Here is a tiny trained network, its code and every weight. The questions are about switching its units off for an input and a class, where a switched-off unit gives its printed mean instead of its output.

import numpy as np


def w(rows, s, z=0):
    codes = np.array(rows[::2]) - 128.0
    scale = np.full(codes.shape[1], s)
    scale[-1] = z or s
    return codes * scale


def norm(h):
    return h / np.sqrt((h * h).mean(-1, keepdims=True) + 1e-5)


def f(y):
    return np.maximum(y, 0)


def log_softmax(a):
    a = a - a.max(-1, keepdims=True)
    return a - np.log(np.exp(a).sum(-1, keepdims=True))


def net(x, mask):
    res = np.array(x, float).reshape(1, 6) / 4 @ E
    u = 0
    for l in range(3):
        y = f(norm(res) @ A[l][:, :-1].T + A[l][:, -1])
        res = res + np.where(mask[u : u + 8], y, B[l][:, -1]) @ B[l][:, :-1]
        u += 8
    return log_softmax(norm(res)[-1] @ U[:, :-1].T + U[:, -1])


A, B = {}, {}
E = w([
[202,118,73,83,249,139,178,45,74,156,17],'x0',
[88,225,89,126,85,55,72,178,2,105,57],'x1',
[72,27,149,173,16,196,228,135,197,114,104],'x2',
[199,173,151,232,153,136,109,230,151,157,139],'x3',
[136,227,178,144,120,20,175,117,75,104,175],'x4',
[199,168,76,133,128,198,186,124,159,146,57],'x5',
],0.0041)
A[0] = w([
[116,167,121,129,39,149,103,148,132,137,126,127],'0.n0',
[158,151,137,138,108,140,191,131,167,125,204,94],'0.n1',
[160,128,106,129,137,162,184,117,119,130,32,1],'0.n2',
[107,4,130,122,95,177,169,121,156,142,99,127],'0.n3',
[129,100,133,111,159,107,144,101,109,137,168,15],'0.n4',
[165,110,125,97,205,131,129,75,120,132,126,3],'0.n5',
[135,158,122,84,183,123,94,94,113,134,130,175],'0.n6',
[180,163,116,158,185,143,72,195,117,142,94,139],'0.n7',
],0.016,0.0028)
B[0] = w([
[111,64,102,117,112,114,130,209,137,72,151,191],'0.n0',
[156,132,198,188,105,145,116,91,151,145,68,189],'0.n1',
[216,95,155,89,110,149,176,111,103,204,102,214],'0.n2',
[142,170,45,179,123,177,85,112,138,44,141,254],'0.n3',
[104,136,146,127,125,96,91,110,167,120,48,156],'0.n4',
[55,125,141,104,251,121,167,192,179,105,168,197],'0.n5',
[95,103,62,74,109,87,48,89,109,135,58,201],'0.n6',
[155,154,132,201,105,168,91,78,145,79,180,223],'0.n7',
],0.012,0.013)
A[1] = w([
[73,130,130,91,126,28,194,153,23,136,185,57],'1.n0',
[149,140,77,32,235,191,199,127,112,226,168,30],'1.n1',
[164,192,147,101,188,63,83,11,69,178,154,92],'1.n2',
[138,96,134,97,129,147,55,108,180,199,203,41],'1.n3',
[70,155,96,152,112,122,206,93,114,158,185,62],'1.n4',
[141,147,210,139,119,199,169,110,170,253,171,5],'1.n5',
[88,137,103,103,87,157,175,96,132,196,187,43],'1.n6',
[222,144,206,165,51,140,219,110,82,212,90,79],'1.n7',
],0.011,0.0024)
B[1] = w([
[68,143,161,165,134,105,106,195,79,111,120,164],'1.n0',
[207,60,97,128,70,100,237,147,111,142,118,233],'1.n1',
[123,124,67,123,75,179,117,145,142,86,107,238],'1.n2',
[133,146,117,112,109,172,146,106,118,108,106,168],'1.n3',
[107,132,159,136,112,123,122,147,145,100,117,128],'1.n4',
[72,194,161,215,156,133,124,189,124,208,122,182],'1.n5',
[132,133,72,120,143,138,97,129,151,135,160,131],'1.n6',
[103,145,173,87,106,85,94,108,143,246,90,254],'1.n7',
],0.013,0.0056)
A[2] = w([
[114,162,138,197,152,66,132,79,42,105,209,88],'2.n0',
[148,56,194,148,125,126,196,168,167,132,192,61],'2.n1',
[117,74,121,43,145,65,144,156,61,116,247,21],'2.n2',
[167,138,117,197,213,203,191,99,177,126,162,3],'2.n3',
[156,156,72,167,215,181,135,75,103,110,125,73],'2.n4',
[157,86,97,46,142,107,58,94,72,144,138,35],'2.n5',
[35,136,146,91,178,110,132,85,125,152,164,79],'2.n6',
[103,167,85,108,54,130,64,94,62,143,113,94],'2.n7',
],0.014,0.0015)
B[2] = w([
[171,125,100,73,193,101,165,60,95,151,120,165],'2.n0',
[149,175,127,108,128,180,94,30,119,122,104,164],'2.n1',
[80,156,249,81,53,114,150,116,88,143,125,156],'2.n2',
[98,154,155,138,54,135,40,130,110,69,152,246],'2.n3',
[162,100,186,119,48,110,129,103,116,95,122,254],'2.n4',
[171,139,111,187,140,182,149,107,187,155,119,191],'2.n5',
[103,179,82,99,163,157,105,95,130,127,120,155],'2.n6',
[156,128,214,153,108,153,151,135,119,62,185,243],'2.n7',
],0.012,0.0092)
U = w([
[180,65,63,60,130,120,224,111,119,183,83,126],'0',
[28,134,195,74,117,52,153,192,49,112,172,98],'1',
[81,134,82,132,209,106,167,167,109,194,201,1],'2',
[155,133,124,163,66,183,74,93,153,45,138,212],'3',
[143,169,205,174,121,122,124,110,143,253,105,109],'4',
[81,102,25,156,157,148,147,240,146,139,196,44],'5',
[152,164,130,131,208,53,146,95,64,142,203,44],'6',
[21,147,85,61,252,88,97,101,168,124,88,105],'7',
],0.011,0.0041)

Each question gives the input, the list of numbers given to net, and the class t.
The units are the neurons (one row each of A and B). Each row of codes is followed by its name. A weight is (code - 128) times the scale printed after its matrix; where a second scale follows, it is the last column's (A, B and U).
mask holds one flag per neuron, layer by layer. A switched-off neuron (its flag False) gives its mean, the last column of its row in B, instead of its output. The means were averaged over made-up inputs and are rounded, as every weight is.
A unit's drop is (log p(t) with every unit on - log p(t) with that unit switched off) / (log p(t) with every unit on - log p(t) with every unit switched off).
unit that matters most: the unit with the biggest drop
k most important neurons: the k neurons with the biggest drops, biggest first
top k neurons in layer l: the k neurons of layer l with the biggest drops, biggest first
drop of u: that unit's drop, to one decimal
input [6,-6,1,3,8,8], class 4: most important neuron => (1.n5)
input [-4,3,2,3,0,-5], class 1: 2 most important neurons => (0.n3 0.n7)
input [-8,-5,-5,-1,4,-3], class 4: top 4 neurons in layer 0 => (0.n3 0.n1 0.n6 0.n5)
input [-6,4,-4,-2,2,4], class 1: 2 most important neurons => (0.n0 0.n3)
input [5,1,2,2,-1,0], class 0: 4 most important neurons => (0.n2 1.n1 0.n1 0.n5)
input [-3,1,3,-2,4,7], class 4: 2 most important neurons => (0.n1 1.n7)
input [7,7,3,-1,-4,3], class 0: 3 most important neurons => (0.n2 1.n1 0.n1)
input [-1,3,2,3,1,-5], class 1: top 2 neurons in layer 0 => (0.n3 0.n1)
input [4,5,-3,2,-5,8], class 4: 2 most important neurons => (0.n2 0.n3)
input [-3,4,-2,-6,-3,-8], class 1: 3 most important neurons => (0.n3 0.n7 0.n1)
input [3,8,4,-8,6,-4], class 1: top 2 neurons in layer 0 => (0.n3 0.n7)
input [-2,-2,-8,-5,-4,4], class 7: 2 most important neurons => (0.n5 0.n6)
input [-3,6,6,3,5,7], class 4: top 3 neurons in layer 1 => (1.n7 1.n2 1.n1)
input [3,-2,-4,-2,2,0], class 7: unit that matters most => 0.n5
input [-5,5,8,0,5,-6], class 1: top 2 neurons in layer 0 => (0.n7 0.n3)
input [-8,8,-5,-5,-5,2], class 1: 3 most important neurons => (0.n0 0.n3 2.n2)
input [3,-8,0,3,8,-7], class 7: 2 most important neurons => (0.n3 0.n2)
input [-3,4,4,-1,7,8], class 4: 3 most important neurons => (0.n3 1.n7 0.n1)
input [0,-5,5,-3,6,8], class 4: top 3 neurons in layer 0 => (0.n1 0.n2 0.n7)
input [-1,-4,-7,-7,3,1], class 7: unit that matters most => 0.n5
input [-3,-8,-3,-1,5,-2], class 4: 2 most important neurons => (0.n1 0.n3)
input [-8,7,3,3,6,0], class 1: 2 most important neurons => (0.n3 0.n7)
input [3,0,-3,-5,-3,0], class 0: top 2 neurons in layer 0 => (0.n2 0.n5)
input [6,4,-4,-8,-5,-2], class 0: drop of 1.n5 => 0.0
input [-3,-4,-4,6,4,-6], class 4: drop of 2.n3 => 0.1
input [6,4,-7,-2,0,7], class 0: drop of 1.n1 => 0.5
input [4,-5,-3,-8,0,7], class 0: unit that matters most => 1.n1
input [7,8,6,-3,-5,0], class 0: drop of 0.n2 => 1.2
